Here is a tiny trained network, its code and every weight. The questions are about switching its units off for an input and a target symbol, where a switched-off unit gives its printed mean instead of its output.

import numpy as np


def w(rows, s, z=0):
    codes = np.array(rows[::2]) - 128.0
    scale = np.full(codes.shape[1], s)
    scale[-1] = z or s
    return codes * scale


def f(y):
    return y / 2 * (1 + np.tanh(0.7978845608 * (y + 0.044715 * y**3)))


def softmax(a):
    e = np.exp(a - a.max(-1, keepdims=True))
    return e / e.sum(-1, keepdims=True)


def log_softmax(a):
    a = a - a.max(-1, keepdims=True)
    return a - np.log(np.exp(a).sum(-1, keepdims=True))


def net(x, mask):
    ids = ['αδεζθλπστφψ'.index(c) for c in x.split()]
    T = len(ids)
    res = E[ids] + P[:T]
    u = 0
    for l in range(2):
        r = res
        for j in range(3):
            rows = slice(3 * j, 3 * j + 3)
            q, k, v = (r @ M[l][rows].T for M in (Q, K, V))
            z = softmax(np.where(np.tri(T) > 0, q @ k.T / 3**0.5, -1e9)) @ v
            o = O[l][rows]
            res = res + np.where(mask[u + j], z, o[:, -1]) @ o[:, :-1]
        u += 3
        y = f(res @ A[l][:, :-1].T + A[l][:, -1])
        res = res + np.where(mask[u : u + 4], y, B[l][:, -1]) @ B[l][:, :-1]
        u += 4
    return log_softmax(res[-1] @ U[:, :-1].T + U[:, -1])


Q, K, V, O, A, B = {}, {}, {}, {}, {}, {}
E = w([
[77,103,115,138,69],'α',
[103,54,145,7,166],'δ',
[98,119,119,145,87],'ε',
[90,139,129,114,91],'ζ',
[106,136,124,136,111],'θ',
[155,55,36,214,120],'λ',
[183,130,55,169,176],'π',
[214,107,38,146,84],'σ',
[67,163,248,241,146],'τ',
[189,116,154,171,23],'φ',
[213,165,155,146,161],'ψ',
],0.016)
P = w([
[52,182,81,134,95],'0',
[75,178,83,139,101],'1',
[92,166,96,142,100],'2',
[111,149,119,148,99],'3',
[131,142,135,147,97],'4',
[149,138,151,150,98],'5',
[171,133,164,149,100],'6',
[189,129,174,149,105],'7',
[213,124,187,150,108],'8',
[227,117,194,155,112],'9',
[249,115,203,157,119],'10',
],0.013)
Q[0] = w([
[109,128,137,141,151],'L0H0',
[111,149,113,194,126],'L0H0',
[130,149,226,84,128],'L0H0',
[144,106,188,81,118],'L0H1',
[135,113,77,156,154],'L0H1',
[132,151,121,99,106],'L0H1',
[78,115,177,187,255],'L0H2',
[37,130,159,170,141],'L0H2',
[162,127,64,8,222],'L0H2',
],0.011)
K[0] = w([
[91,120,130,136,125],'L0H0',
[100,106,161,160,139],'L0H0',
[132,112,142,81,141],'L0H0',
[70,95,124,108,138],'L0H1',
[128,151,139,148,133],'L0H1',
[136,111,136,146,132],'L0H1',
[1,76,134,55,124],'L0H2',
[69,35,156,155,121],'L0H2',
[86,224,33,135,73],'L0H2',
],0.011)
V[0] = w([
[94,109,128,38,104],'L0H0',
[148,76,156,87,148],'L0H0',
[144,188,166,166,69],'L0H0',
[86,31,175,34,184],'L0H1',
[141,254,32,139,135],'L0H1',
[95,184,131,216,83],'L0H1',
[151,119,147,77,148],'L0H2',
[163,105,116,189,158],'L0H2',
[143,127,175,192,92],'L0H2',
],0.0071)
O[0] = w([
[127,50,205,123,143,89],'L0H0',
[93,8,180,166,92,67],'L0H0',
[111,201,78,107,135,188],'L0H0',
[164,9,169,159,160,3],'L0H1',
[135,253,83,111,154,209],'L0H1',
[92,164,128,63,110,222],'L0H1',
[128,178,139,80,126,88],'L0H2',
[121,152,49,155,129,163],'L0H2',
[149,190,82,171,156,187],'L0H2',
],0.0065,0.0068)
A[0] = w([
[96,112,151,1,204,125],'L0N0',
[21,134,104,51,94,2],'L0N1',
[111,154,222,7,121,67],'L0N2',
[99,60,170,91,76,75],'L0N3',
],0.0079,0.0081)
B[0] = w([
[35,168,135,29,55,172],'L0N0',
[133,126,26,253,127,255],'L0N1',
[15,128,57,139,146,120],'L0N2',
[220,241,57,210,157,165],'L0N3',
],0.0062,0.00072)
Q[1] = w([
[145,193,94,139,171],'L1H0',
[114,94,94,79,187],'L1H0',
[71,63,193,104,212],'L1H0',
[151,205,22,122,149],'L1H1',
[120,70,132,165,184],'L1H1',
[149,131,155,147,32],'L1H1',
[92,146,145,200,178],'L1H2',
[45,78,191,205,146],'L1H2',
[98,120,252,176,153],'L1H2',
],0.016)
K[1] = w([
[175,133,156,154,106],'L1H0',
[56,137,134,106,102],'L1H0',
[79,113,115,67,118],'L1H0',
[250,114,133,123,108],'L1H1',
[69,175,124,85,137],'L1H1',
[140,84,144,160,169],'L1H1',
[68,156,141,148,121],'L1H2',
[78,185,109,220,128],'L1H2',
[99,177,157,189,83],'L1H2',
],0.02)
V[1] = w([
[189,102,158,73,143],'L1H0',
[122,130,125,113,254],'L1H0',
[74,160,225,122,103],'L1H0',
[127,144,151,95,193],'L1H1',
[169,99,91,209,193],'L1H1',
[158,173,177,66,76],'L1H1',
[127,95,138,96,38],'L1H2',
[106,106,130,142,64],'L1H2',
[33,117,140,49,157],'L1H2',
],0.014)
O[1] = w([
[95,218,39,109,127,1],'L1H0',
[167,153,115,57,53,74],'L1H0',
[151,164,148,244,62,61],'L1H0',
[188,170,163,115,101,79],'L1H1',
[164,48,148,125,87,98],'L1H1',
[154,148,136,143,212,244],'L1H1',
[54,136,176,128,139,55],'L1H2',
[80,128,156,145,103,78],'L1H2',
[133,172,209,111,130,110],'L1H2',
],0.011,0.0092)
A[1] = w([
[181,182,68,210,151,68],'L1N0',
[255,189,207,131,156,2],'L1N1',
[132,234,117,218,173,122],'L1N2',
[167,230,40,140,90,101],'L1N3',
],0.0071,0.0059)
B[1] = w([
[85,185,126,230,32,241],'L1N0',
[48,26,87,164,163,205],'L1N1',
[202,109,112,66,81,255],'L1N2',
[2,118,191,18,51,227],'L1N3',
],0.0081,0.015)
U = w([
[1,89,122,171,114,7],'α',
[91,122,127,140,111,50],'δ',
[91,104,145,145,129,176],'ε',
[94,163,200,130,132,230],'ζ',
[148,126,172,130,140,254],'θ',
[76,37,123,131,105,107],'λ',
[221,108,118,89,103,148],'π',
[41,134,54,128,191,72],'σ',
[154,85,154,169,61,128],'τ',
[73,187,73,214,161,88],'φ',
[37,147,90,124,57,105],'ψ',
],0.0073,0.0084)

Each question gives the input, a string of symbols that net reads in full, and the target symbol t.
The units are the heads (3 rows each of Q, K, V and O) and the neurons (one row each of A and B). Each row of codes is followed by its name. A weight is (code - 128) times the scale printed after its matrix; where a second scale follows, it is the last column's (O, A, B and U).
mask holds one flag per unit, layer by layer, with each layer's heads first. A switched-off unit (its flag False) gives its mean, the last column of its rows in O or B, instead of its output. The means were averaged over made-up inputs and are rounded, as every weight is.
A unit's drop is (log p(t) with every unit on - log p(t) with that unit switched off) / (log p(t) with every unit on - log p(t) with every unit switched off).
The circuit of an input: a set's keep is (log p(t) with only the set's units on - log p(t) with every unit switched off) / (log p(t) with every unit on - log p(t) with every unit switched off). Starting from the 12 units with the biggest drops (on a tie, the unit counted first), units are removed one at a time, each time the one whose removal leaves the highest keep (on an exact tie, the one counted first), for as long as the keep stays at least 0.8.
units of the circuit, in order: the units of the circuit, biggest drop first
top k neurons: the k neurons with the biggest drops, biggest first
which heads matter: for each layer, one digit per head in row order, 1 if its drop is at least 0.15 and else 0, layers parted by /
input λ σ σ λ ζ ψ ζ π ε σ, target σ: units of the circuit, in order	L1H0
input ζ δ ζ ψ ζ π φ, target ζ: which heads matter	010 / 001
input σ π δ ε α δ σ α, target σ: top 4 neurons	L0N0, L1N2, L1N0, L1N3
input ψ α τ ε θ π τ φ α σ, target φ: which heads matter	001 / 101
input α ψ ζ θ τ α, target τ: units of the circuit, in order	L1H0, L0H2
input τ π α ψ θ ζ α φ ψ φ, target ψ: which heads matter	000 / 100
input τ ε π δ δ θ τ φ ε, target φ: which heads matter	111 / 100
input ε λ λ φ ψ ε λ σ, target σ: units of the circuit, in order	L1H0, L1H2
input τ λ θ φ λ τ π π, target τ: top 2 neurons	L0N2, L1N0
input σ ψ ψ θ π ψ σ, target ψ: units of the circuit, in order	L1H0, L1N3
input φ σ π π ψ θ π, target ψ: which heads matter	000 / 101
input π π ψ δ λ θ ζ, target ζ: which heads matter	000 / 001
input ζ ψ δ ε α φ ψ ψ ψ δ α, target ψ: which heads matter	110 / 110
input φ α ψ δ, target ζ: top 2 neurons	L0N3, L0N0
input π λ δ ζ ψ ε, target ζ: which heads matter	000 / 001
input ζ τ φ, target φ: top neuron	L0N1
input α σ ζ ζ α λ, target λ: which heads matter	000 / 110
input ψ α π τ, target τ: which heads matter	001 / 100
input σ φ ψ λ ζ π θ, target π: which heads matter	000 / 110
input τ φ ψ φ ζ ψ, target ψ: units of the circuit, in order	L1N3, L1H0, L1H2
input δ τ ψ, target ζ: which heads matter	001 / 001
input ε σ ζ δ ζ σ φ θ, target ζ: units of the circuit, in order	L1H2
input π ζ ε θ λ τ θ π τ ζ, target τ: units of the circuit, in order	L1H0, L1H1
input α ψ σ ε ζ λ φ λ θ, target φ: units of the circuit, in order	L1H0, L1N3
